Here is a tiny trained network, its code and every weight. The questions are about switching its units off for an input and a target symbol, where a switched-off unit gives its printed mean instead of its output.

import numpy as np


def w(rows, s, z=0):
    codes = np.array(rows[::2]) - 128.0
    scale = np.full(codes.shape[1], s)
    scale[-1] = z or s
    return codes * scale


def f(y):
    return y / 2 * (1 + np.tanh(0.7978845608 * (y + 0.044715 * y**3)))


def softmax(a):
    e = np.exp(a - a.max(-1, keepdims=True))
    return e / e.sum(-1, keepdims=True)


def log_softmax(a):
    a = a - a.max(-1, keepdims=True)
    return a - np.log(np.exp(a).sum(-1, keepdims=True))


def net(x, mask):
    ids = ['βγδεζξπτφω'.index(c) for c in x.split()]
    T = len(ids)
    res = E[ids] + P[:T]
    u = 0
    for l in range(3):
        q, k, v = (res @ M[l].T for M in (Q, K, V))
        z = softmax(np.where(np.tri(T) > 0, q @ k.T / 2**0.5, -1e9)) @ v
        res = res + np.where(mask[u], z, O[l][:, -1]) @ O[l][:, :-1]
        u += 1
        y = f(res @ A[l][:, :-1].T + A[l][:, -1])
        res = res + np.where(mask[u : u + 12], y, B[l][:, -1]) @ B[l][:, :-1]
        u += 12
    return log_softmax(res[-1] @ U[:, :-1].T + U[:, -1])


Q, K, V, O, A, B = {}, {}, {}, {}, {}, {}
E = w([
[137,47,183,111,100,144,51],'β',
[61,66,113,157,114,137,107],'γ',
[117,163,59,147,133,68,145],'δ',
[83,130,88,126,156,120,134],'ε',
[108,86,126,82,86,70,93],'ζ',
[120,74,90,139,180,154,137],'ξ',
[149,93,79,147,136,108,100],'π',
[165,56,183,137,136,79,47],'τ',
[100,149,179,220,129,128,6],'φ',
[190,121,139,121,183,148,97],'ω',
],0.021)
P = w([
[185,254,43,85,102,139,20],'0',
[127,74,96,156,211,55,134],'1',
[167,168,81,85,80,192,40],'2',
[154,88,167,147,199,71,170],'3',
[175,123,109,48,78,184,71],'4',
[163,108,208,156,177,77,175],'5',
[136,127,122,39,89,171,65],'6',
[156,125,238,177,154,79,158],'7',
[120,106,113,37,88,173,60],'8',
],0.0069)
Q[0] = w([
[118,90,137,58,118,126,2],'0.h1',
[100,168,175,154,153,89,130],'0.h1',
],0.0089)
K[0] = w([
[156,83,255,155,81,125,117],'0.h1',
[111,163,93,185,205,145,163],'0.h1',
],0.0095)
V[0] = w([
[75,207,2,125,174,113,166],'0.h1',
[64,129,76,72,90,42,47],'0.h1',
],0.0059)
O[0] = w([
[163,134,200,142,138,127,254,2],'0.h1',
[119,104,8,141,136,133,77,238],'0.h1',
],0.0092,0.0066)
A[0] = w([
[43,73,43,90,152,97,194,169],'0.n1',
[113,170,145,122,134,126,160,184],'0.n2',
[103,90,51,39,95,166,178,183],'0.n3',
[180,177,192,119,137,254,100,124],'0.n4',
[12,187,125,136,146,212,125,253],'0.n5',
[196,188,148,195,152,116,222,101],'0.n6',
[249,144,52,133,223,171,94,185],'0.n7',
[135,86,95,13,82,169,89,222],'0.n8',
[123,193,77,91,19,100,82,103],'0.n9',
[185,150,126,145,155,202,192,151],'0.n10',
[134,57,116,196,120,29,144,187],'0.n11',
[143,146,103,99,141,165,100,129],'0.n12',
],0.0072,0.003)
B[0] = w([
[82,117,117,166,135,113,177,193],'0.n1',
[121,119,166,180,181,184,233,121],'0.n2',
[65,188,96,160,101,218,152,175],'0.n3',
[120,198,122,123,46,74,97,129],'0.n4',
[148,73,68,254,111,200,94,157],'0.n5',
[149,129,138,213,70,140,109,135],'0.n6',
[197,185,101,83,137,184,132,206],'0.n7',
[123,130,78,119,70,152,124,247],'0.n8',
[110,101,146,90,92,180,155,210],'0.n9',
[137,64,237,200,150,186,54,130],'0.n10',
[117,168,81,137,140,64,84,180],'0.n11',
[158,141,117,126,92,155,143,161],'0.n12',
],0.007,0.012)
Q[1] = w([
[46,250,24,124,82,202,1],'1.h1',
[133,185,84,173,193,112,149],'1.h1',
],0.0057)
K[1] = w([
[54,112,255,72,42,54,40],'1.h1',
[126,118,155,104,160,122,160],'1.h1',
],0.0044)
V[1] = w([
[236,98,151,135,158,176,118],'1.h1',
[55,99,153,3,97,113,141],'1.h1',
],0.0059)
O[1] = w([
[253,146,96,196,198,163,80,5],'1.h1',
[40,122,218,66,119,187,140,150],'1.h1',
],0.0059,0.0032)
A[1] = w([
[167,181,63,114,97,124,89,104],'1.n1',
[103,136,101,188,229,101,125,7],'1.n2',
[42,115,85,158,134,67,93,172],'1.n3',
[175,95,132,186,255,122,79,248],'1.n4',
[152,166,112,171,120,176,157,71],'1.n5',
[206,190,116,105,109,242,93,155],'1.n6',
[111,217,119,172,191,106,108,105],'1.n7',
[136,175,98,88,128,99,138,224],'1.n8',
[142,133,120,107,114,207,115,107],'1.n9',
[86,234,111,161,159,53,181,188],'1.n10',
[142,192,177,183,123,117,170,124],'1.n11',
[89,105,195,210,199,147,138,56],'1.n12',
],0.0084,0.0019)
B[1] = w([
[183,141,160,103,136,143,169,249],'1.n1',
[70,149,156,139,209,121,90,164],'1.n2',
[173,147,156,123,67,132,129,254],'1.n3',
[52,117,168,80,145,76,181,196],'1.n4',
[155,76,64,133,133,126,49,150],'1.n5',
[90,59,177,195,133,89,135,238],'1.n6',
[88,159,174,116,188,187,129,155],'1.n7',
[192,137,125,86,144,195,165,151],'1.n8',
[136,93,151,148,133,153,193,204],'1.n9',
[140,118,163,121,100,236,166,153],'1.n10',
[152,153,100,111,136,1,40,132],'1.n11',
[141,111,141,61,95,142,82,138],'1.n12',
],0.0076,0.014)
Q[2] = w([
[64,229,239,27,253,61,140],'2.h1',
[93,83,41,76,165,160,20],'2.h1',
],0.004)
K[2] = w([
[129,113,66,135,186,121,253],'2.h1',
[79,33,34,74,156,79,121],'2.h1',
],0.0045)
V[2] = w([
[88,108,6,113,184,144,152],'2.h1',
[36,156,254,190,80,186,60],'2.h1',
],0.0053)
O[2] = w([
[50,117,13,87,142,121,200,122],'2.h1',
[168,157,130,254,206,141,203,254],'2.h1',
],0.0085,0.0045)
A[2] = w([
[185,141,28,30,194,135,128,97],'2.n1',
[121,195,191,175,216,159,58,153],'2.n2',
[125,83,146,127,128,226,188,106],'2.n3',
[176,130,115,101,101,156,69,179],'2.n4',
[98,56,229,147,101,134,227,183],'2.n5',
[69,186,180,44,164,99,160,252],'2.n6',
[104,169,40,82,74,70,88,114],'2.n7',
[164,59,106,134,117,5,80,122],'2.n8',
[40,120,1,126,222,114,128,93],'2.n9',
[203,133,162,98,95,136,167,104],'2.n10',
[85,49,152,184,61,129,45,141],'2.n11',
[212,169,83,181,157,146,110,155],'2.n12',
],0.0071,0.0026)
B[2] = w([
[104,148,178,1,225,98,51,156],'2.n1',
[122,140,141,135,32,94,68,172],'2.n2',
[76,121,201,70,115,102,176,203],'2.n3',
[133,122,82,116,106,186,106,173],'2.n4',
[97,184,96,95,137,21,162,180],'2.n5',
[207,188,185,123,106,213,227,160],'2.n6',
[155,183,115,133,127,74,159,179],'2.n7',
[83,57,189,139,80,165,104,166],'2.n8',
[64,200,90,183,115,141,76,190],'2.n9',
[19,79,182,242,80,147,29,144],'2.n10',
[230,98,121,140,220,110,200,247],'2.n11',
[155,200,154,159,208,138,85,169],'2.n12',
],0.0067,0.014)
U = w([
[170,105,137,122,131,241,107,114],'β',
[82,82,99,180,149,1,133,117],'γ',
[225,227,143,165,143,113,176,113],'δ',
[35,109,205,134,58,179,179,155],'ε',
[172,170,73,136,97,57,135,252],'ζ',
[87,136,102,128,157,126,99,102],'ξ',
[211,198,98,87,176,119,129,61],'π',
[126,116,136,88,137,80,82,153],'τ',
[85,160,194,154,70,109,80,81],'φ',
[173,117,190,104,188,97,226,107],'ω',
],0.0076,0.0042)

Each question gives the input, a string of symbols that net reads in full, and the target symbol t.
The units are the heads (2 rows each of Q, K, V and O) and the neurons (one row each of A and B). Each row of codes is followed by its name. A weight is (code - 128) times the scale printed after its matrix; where a second scale follows, it is the last column's (O, A, B and U).
mask holds one flag per unit, layer by layer, with each layer's heads first. A switched-off unit (its flag False) gives its mean, the last column of its rows in O or B, instead of its output. The means were averaged over made-up inputs and are rounded, as every weight is.
A unit's drop is (log p(t) with every unit on - log p(t) with that unit switched off) / (log p(t) with every unit on - log p(t) with every unit switched off).
The circuit of an input: a set's keep is (log p(t) with only the set's units on - log p(t) with every unit switched off) / (log p(t) with every unit on - log p(t) with every unit switched off). Starting from the 12 units with the biggest drops (on a tie, the unit counted first), units are removed one at a time, each time the one whose removal leaves the highest keep (on an exact tie, the one counted first), for as long as the keep stays at least 0.8.
units of the circuit, in order: the units of the circuit, biggest drop first
unit that matters most: the unit with the biggest drop
k most important neurons: the k neurons with the biggest drops, biggest first
k most important neurons of layer l: the k neurons of layer l with the biggest drops, biggest first
input φ τ ε φ ε, target δ: units of the circuit, in order	[2.h1 2.n12 1.n2 0.n5]
input τ ξ τ τ ε γ ε ω, target ω: unit that matters most	1.n4
input ε ζ φ φ π ζ τ τ ε, target β: units of the circuit, in order	[1.n4 0.n5 2.n5]
input φ δ ε ξ φ, target δ: units of the circuit, in order	[2.h1 2.n12]
input τ ζ ω, target ε: 4 most important neurons	[1.n6 0.n7 1.n9 2.n10]
input φ β ε τ ζ, target ε: units of the circuit, in order	[0.n9 1.h1 0.h1]
input ζ δ ξ ε φ ε δ, target δ: units of the circuit, in order	[2.h1 0.h1]
input γ ζ ζ π, target π: 3 most important neurons	[1.n6 0.n7 2.n1]
input ζ β β φ π, target δ: units of the circuit, in order	[2.h1 1.n1]
input ζ β φ δ, target δ: units of the circuit, in order	[0.h1 0.n6 1.n6]
input ω ε ω, target φ: 4 most important neurons	[1.n6 0.n4 2.n10 1.n1]
input δ ξ τ φ γ γ π, target δ: 2 most important neurons of layer 1	[1.n9 1.n6]
input τ ζ φ τ β φ δ π ζ, target ε: 2 most important neurons	[0.n9 0.n8]
input γ ε φ τ δ ζ, target ζ: unit that matters most	2.n7
input π δ φ τ τ β γ, target ω: 4 most important neurons	[2.n11 1.n9 2.n3 0.n5]
input π τ ω, target β: 2 most important neurons	[1.n4 1.n5]
input β δ π ω φ β τ ζ π, target ε: 4 most important neurons	[0.n7 1.n9 0.n9 2.n3]
input ω ξ ε, target ξ: 2 most important neurons	[1.n3 1.n5]
input γ ζ τ ζ γ γ β β γ, target ω: 3 most important neurons	[2.n11 1.n9 2.n3]
input δ ζ τ π ε τ ζ τ ε, target β: unit that matters most	0.n3
input φ β τ τ γ β ε, target ω: 4 most important neurons of layer 1	[1.n6 1.n9 1.n1 1.n8]
input π ζ γ ε ζ ε ε π β, target ω: 2 most important neurons	[2.n11 1.n6]
input ζ ε φ ω ξ, target δ: 2 most important neurons	[1.n6 2.n12]
input ε ε ξ, target γ: 2 most important neurons	[0.n10 1.n6]
input π ξ δ τ φ τ ξ β, target β: 4 most important neurons	[1.n4 0.n3 2.n11 2.n4]
input φ τ δ τ τ ξ γ, target β: 2 most important neurons	[2.n11 1.n4]
input ω τ δ, target β: most important neuron of layer 1	[1.n10]
input ζ δ π, target ε: 2 most important neurons of layer 2	[2.n11 2.n3]
input ξ ζ τ ζ τ τ ζ τ φ, target δ: 2 most important neurons	[2.n11 1.n6]
